Here is a tiny trained network, its code and every weight. The questions are about switching its units off for an input and a class, where a switched-off unit gives its printed mean instead of its output.

import numpy as np


def w(rows, s, z=0):
    codes = np.array(rows[::2]) - 128.0
    scale = np.full(codes.shape[1], s)
    scale[-1] = z or s
    return codes * scale


def norm(h):
    return h / np.sqrt((h * h).mean(-1, keepdims=True) + 1e-5)


def f(y):
    return y / 2 * (1 + np.tanh(0.7978845608 * (y + 0.044715 * y**3)))


def log_softmax(a):
    a = a - a.max(-1, keepdims=True)
    return a - np.log(np.exp(a).sum(-1, keepdims=True))


def net(x, mask):
    res = np.array(x, float).reshape(1, 5) / 4 @ E
    u = 0
    for l in range(4):
        y = f(norm(res) @ A[l][:, :-1].T + A[l][:, -1])
        res = res + np.where(mask[u : u + 5], y, B[l][:, -1]) @ B[l][:, :-1]
        u += 5
    return log_softmax(norm(res)[-1] @ U[:, :-1].T + U[:, -1])


A, B = {}, {}
E = w([
[99,20,198,108,168,197,107,145,189,255,164,57],'x0',
[173,159,187,228,82,143,107,55,164,118,200,136],'x1',
[64,73,143,142,98,79,127,153,152,79,142,146],'x2',
[152,153,116,156,117,24,246,133,192,177,130,89],'x3',
[50,151,151,58,120,81,162,27,53,234,200,177],'x4',
],0.0071)
A[0] = w([
[244,208,97,74,125,195,121,104,105,202,106,101,25],'L0N0',
[4,64,164,167,39,84,131,200,144,85,154,182,54],'L0N1',
[107,109,183,61,167,224,87,108,77,2,191,125,5],'L0N2',
[155,78,77,80,137,92,204,136,156,153,80,150,88],'L0N3',
[64,219,73,92,118,109,117,66,82,123,174,178,66],'L0N4',
],0.0055,0.0029)
B[0] = w([
[83,104,153,139,221,128,139,102,70,45,134,75,194],'L0N0',
[128,143,167,120,252,109,128,75,89,89,94,87,212],'L0N1',
[110,157,109,89,121,155,152,181,164,102,207,96,221],'L0N2',
[135,174,162,138,61,147,139,106,129,149,138,93,195],'L0N3',
[136,92,131,119,119,107,123,148,103,156,147,143,255],'L0N4',
],0.014,0.0029)
A[1] = w([
[3,121,76,90,115,165,166,140,90,132,45,92,25],'L1N0',
[146,117,93,154,68,79,62,115,86,117,99,115,111],'L1N1',
[112,28,191,100,141,162,68,97,139,254,145,111,3],'L1N2',
[92,113,86,50,123,149,133,138,114,138,82,138,133],'L1N3',
[118,133,198,228,97,158,101,29,140,97,216,140,75],'L1N4',
],0.0072,0.0026)
B[1] = w([
[63,199,211,112,63,125,52,87,107,115,18,87,178],'L1N0',
[230,102,75,59,178,209,111,112,150,180,164,85,142],'L1N1',
[212,83,111,56,148,57,163,136,171,86,141,159,253],'L1N2',
[157,160,200,122,76,149,108,95,207,161,130,157,172],'L1N3',
[89,186,179,32,71,129,128,122,129,156,1,83,204],'L1N4',
],0.0093,0.0052)
A[2] = w([
[153,127,102,120,238,160,106,11,50,97,104,1,111],'L2N0',
[146,167,182,111,66,119,61,160,123,157,35,137,4],'L2N1',
[166,225,70,129,100,54,75,126,58,95,115,201,35],'L2N2',
[128,139,30,134,57,105,121,65,53,11,99,198,23],'L2N3',
[143,81,142,165,120,185,155,160,208,55,100,95,26],'L2N4',
],0.0059,0.0024)
B[2] = w([
[26,96,115,116,205,38,126,115,178,117,66,142,253],'L2N0',
[163,195,123,112,94,226,161,121,184,188,79,150,185],'L2N1',
[220,46,197,52,133,93,155,149,251,154,103,71,207],'L2N2',
[158,112,189,99,254,99,76,158,144,131,132,132,196],'L2N3',
[200,95,129,155,186,121,112,104,58,174,69,174,228],'L2N4',
],0.0094,0.004)
A[3] = w([
[124,196,115,225,113,51,239,170,179,154,167,37,171],'L3N0',
[255,112,122,71,152,116,104,193,154,123,133,209,202],'L3N1',
[57,133,127,55,100,70,134,56,74,201,226,213,7],'L3N2',
[131,179,95,62,159,204,66,148,83,81,217,117,53],'L3N3',
[159,122,49,243,153,164,87,222,121,119,9,119,32],'L3N4',
],0.0074,0.0016)
B[3] = w([
[65,142,163,127,157,227,39,208,166,48,177,120,186],'L3N0',
[100,80,49,126,114,115,180,122,155,204,174,102,255],'L3N1',
[176,127,75,250,131,173,123,137,69,84,98,181,205],'L3N2',
[86,166,181,170,88,145,152,194,173,50,167,89,159],'L3N3',
[146,144,161,170,86,103,146,50,36,133,133,255,209],'L3N4',
],0.012,0.0083)
U = w([
[187,84,115,197,115,123,160,94,32,132,124,254,153],'0',
[179,48,117,40,186,69,162,148,211,159,154,108,149],'1',
[66,131,196,122,245,92,120,96,89,51,75,107,143],'2',
[96,161,166,133,89,203,91,203,173,63,207,120,164],'3',
[154,199,182,61,13,162,119,96,155,158,15,106,122],'4',
[51,113,71,151,135,109,183,98,144,115,105,100,192],'5',
[83,137,77,184,66,77,82,49,120,148,159,29,2],'6',
[51,154,24,146,113,115,101,93,125,165,122,78,35],'7',
],0.012,0.006)

Each question gives the input, the list of numbers given to net, and the class t.
The units are the neurons (one row each of A and B). Each row of codes is followed by its name. A weight is (code - 128) times the scale printed after its matrix; where a second scale follows, it is the last column's (A, B and U).
mask holds one flag per neuron, layer by layer. A switched-off neuron (its flag False) gives its mean, the last column of its row in B, instead of its output. The means were averaged over made-up inputs and are rounded, as every weight is.
A unit's drop is (log p(t) with every unit on - log p(t) with that unit switched off) / (log p(t) with every unit on - log p(t) with every unit switched off).
The circuit of an input: a set's keep is (log p(t) with only the set's units on - log p(t) with every unit switched off) / (log p(t) with every unit on - log p(t) with every unit switched off). Starting from the 12 units with the biggest drops (on a tie, the unit counted first), units are removed one at a time, each time the one whose removal leaves the highest keep (on an exact tie, the one counted first), for as long as the keep stays at least 0.8.
units of the circuit, in order: the units of the circuit, biggest drop first
most important unit: the unit with the biggest drop
top k neurons: the k neurons with the biggest drops, biggest first
top k neurons in layer l: the k neurons of layer l with the biggest drops, biggest first
input [-7,-8,-1,-8,-2], class 3: top 3 neurons in layer 2 -> L2N0, L2N4, L2N3
input [-5,3,-5,2,4], class 1: top neuron -> L2N2
input [-3,-3,-3,-5,-4], class 3: top 2 neurons -> L0N2, L3N3
input [2,3,7,-7,2], class 2: top 2 neurons -> L0N1, L2N0
input [-2,-8,-3,8,4], class 3: units of the circuit, in order -> L3N0, L0N3
input [-2,7,1,6,-5], class 4: top 3 neurons -> L1N4, L0N2, L2N1
input [4,-5,-8,7,3], class 2: units of the circuit, in order -> L0N0, L3N1
input [5,-8,-5,-7,7], class 4: units of the circuit, in order -> L1N0, L1N3
input [-7,-5,0,-2,-6], class 1: top 2 neurons in layer 2 -> L2N2, L2N3
input [-1,5,2,-1,4], class 4: top 2 neurons -> L1N4, L2N1
input [-2,0,5,-6,-6], class 0: top 4 neurons -> L3N4, L2N4, L0N0, L3N0
input [-8,2,3,-8,-1], class 1: top 3 neurons -> L2N2, L3N1, L2N3
input [-2,3,-8,-8,-7], class 2: top 4 neurons -> L0N0, L2N0, L3N3, L3N2
input [3,7,1,-2,-8], class 0: most important unit -> L3N4
input [5,-6,5,6,-8], class 0: units of the circuit, in order -> L3N4, L2N4
input [6,-1,8,-5,-8], class 0: top 3 neurons -> L3N4, L2N4, L0N0
input [-3,0,6,0,-5], class 2: top 2 neurons in layer 3 -> L3N2, L3N1
input [1,0,-1,4,4], class 0: top 2 neurons -> L3N2, L0N2
input [-6,-5,-2,-7,-4], class 3: top 4 neurons -> L0N2, L3N3, L1N2, L2N0
input [5,-1,4,8,0], class 3: units of the circuit, in order -> L3N0
input [-3,8,-6,-1,7], class 4: top 4 neurons -> L1N4, L2N1, L3N4, L0N1
input [4,4,0,7,-6], class 3: top 2 neurons in layer 3 -> L3N0, L3N2
input [-8,7,8,4,0], class 1: top 2 neurons -> L2N2, L0N0
input [-6,7,0,1,1], class 4: top 2 neurons in layer 1 -> L1N4, L1N2
input [-7,-7,-7,3,0], class 1: top 2 neurons -> L2N2, L1N4
input [5,-5,-8,-3,3], class 2: top 2 neurons -> L0N0, L3N1
input [-2,2,-8,-4,-5], class 2: units of the circuit, in order -> L0N0
input [-7,-5,7,-1,0], class 1: top 2 neurons in layer 0 -> L0N0, L0N4
input [-1,-5,0,7,8], class 0: top 2 neurons in layer 0 -> L0N4, L0N2
